Below are the code and all the weights of a small trained network. Each question names an input and a target symbol and asks about switching units off, where a switched-off unit gives its printed mean instead of its output.

import numpy as np


def w(rows, s, z=0):
    codes = np.array(rows[::2]) - 128.0
    scale = np.full(codes.shape[1], s)
    scale[-1] = z or s
    return codes * scale


def norm(h):
    return h / np.sqrt((h * h).mean(-1, keepdims=True) + 1e-5)


def f(y):
    return y / 2 * (1 + np.tanh(0.7978845608 * (y + 0.044715 * y**3)))


def softmax(a):
    e = np.exp(a - a.max(-1, keepdims=True))
    return e / e.sum(-1, keepdims=True)


def log_softmax(a):
    a = a - a.max(-1, keepdims=True)
    return a - np.log(np.exp(a).sum(-1, keepdims=True))


def net(x, mask):
    ids = ['αβηθμσ'.index(c) for c in x.split()]
    T = len(ids)
    res = E[ids] + P[:T]
    q, k, v = (norm(res) @ M[0].T for M in (Q, K, V))
    z = softmax(np.where(np.tri(T) > 0, q @ k.T / 2**0.5, -1e9)) @ v
    res = res + np.where(mask[0], z, O[0][:, -1]) @ O[0][:, :-1]
    y = f(norm(res) @ A[0][:, :-1].T + A[0][:, -1])
    res = res + np.where(mask[1:9], y, B[0][:, -1]) @ B[0][:, :-1]
    return log_softmax(norm(res)[-1] @ U[:, :-1].T + U[:, -1])


Q, K, V, O, A, B = {}, {}, {}, {}, {}, {}
E = w([
[87,153,92],'α',
[129,122,2],'β',
[249,20,76],'η',
[118,112,35],'θ',
[136,52,143],'μ',
[137,96,151],'σ',
],0.015)
P = w([
[106,202,129],'0',
[137,235,171],'1',
[26,3,54],'2',
[122,134,128],'3',
[31,73,52],'4',
[115,69,3],'5',
[143,12,167],'6',
[126,119,99],'7',
[114,158,100],'8',
[123,131,101],'9',
[77,116,220],'10',
[146,115,124],'11',
[41,160,205],'12',
[117,169,74],'13',
],0.006)
Q[0] = w([
[89,102,209],'H1',
[254,124,107],'H1',
],0.0059)
K[0] = w([
[154,101,4],'H1',
[204,60,129],'H1',
],0.0043)
V[0] = w([
[4,132,142],'H1',
[116,136,240],'H1',
],0.023)
O[0] = w([
[197,251,154,164],'H1',
[202,91,191,3],'H1',
],0.02,0.012)
A[0] = w([
[120,173,168,167],'N1',
[184,234,114,98],'N2',
[159,111,149,134],'N3',
[199,135,41,187],'N4',
[200,55,88,149],'N5',
[70,93,106,251],'N6',
[127,250,119,132],'N7',
[55,235,91,167],'N8',
],0.014,0.0028)
B[0] = w([
[71,161,123,139],'N1',
[147,202,189,178],'N2',
[136,128,76,123],'N3',
[95,136,118,164],'N4',
[164,155,26,135],'N5',
[207,163,3,172],'N6',
[142,214,109,207],'N7',
[199,196,59,252],'N8',
],0.014,0.017)
U = w([
[162,250,121,169],'α',
[99,139,96,82],'β',
[51,73,50,197],'η',
[106,180,92,3],'θ',
[244,112,121,133],'μ',
[254,121,145,126],'σ',
],0.0071,0.0037)

Each question gives the input, a string of symbols that net reads in full, and the target symbol t.
The units are the heads (2 rows each of Q, K, V and O) and the neurons (one row each of A and B). Each row of codes is followed by its name. A weight is (code - 128) times the scale printed after its matrix; where a second scale follows, it is the last column's (O, A, B and U).
mask holds one flag per unit, heads first, then neurons. A switched-off unit (its flag False) gives its mean, the last column of its rows in O or B, instead of its output. The means were averaged over made-up inputs and are rounded, as every weight is.
A unit's drop is (log p(t) with every unit on - log p(t) with that unit switched off) / (log p(t) with every unit on - log p(t) with every unit switched off).
The circuit of an input: a set's keep is (log p(t) with only the set's units on - log p(t) with every unit switched off) / (log p(t) with every unit on - log p(t) with every unit switched off). Starting from all 9 units, units are removed one at a time, each time the one whose removal leaves the highest keep (on an exact tie, the one counted first), for as long as the keep stays at least 0.8.
units of the circuit, in order: the units of the circuit, biggest drop first
k most important neurons: the k neurons with the biggest drops, biggest first
drop when u is switched off: that unit's drop, to one decimal
input η σ η η θ θ, target η: units of the circuit, in order -> (H1, N8)
input η β η α η α σ, target η: units of the circuit, in order -> (H1, N7)
input β η η μ μ, target η: units of the circuit, in order -> (H1, N8)
input μ σ σ, target σ: 3 most important neurons -> (N8, N6, N7)
input σ μ α μ, target σ: 2 most important neurons -> (N7, N8)
input β α σ σ α σ α σ β η, target η: units of the circuit, in order -> (H1, N8, N7)
input θ μ θ η β θ η β, target η: units of the circuit, in order -> (H1, N7)
input μ θ α η β θ α η α η θ β η μ, target η: units of the circuit, in order -> (H1, N7)
input σ σ μ, target μ: units of the circuit, in order -> (H1)
input η μ β η β σ η σ η β α σ, target η: units of the circuit, in order -> (H1, N8)
input η η β α μ β α μ β η μ α η, target η: 3 most important neurons -> (N8, N7, N2)
input β μ η η σ η θ μ μ σ θ, target η: drop when N3 is switched off -> 0.0
input μ μ σ, target μ: drop when N6 is switched off -> 0.1
input σ μ θ β η β σ μ μ β η β, target η: drop when N7 is switched off -> 0.2
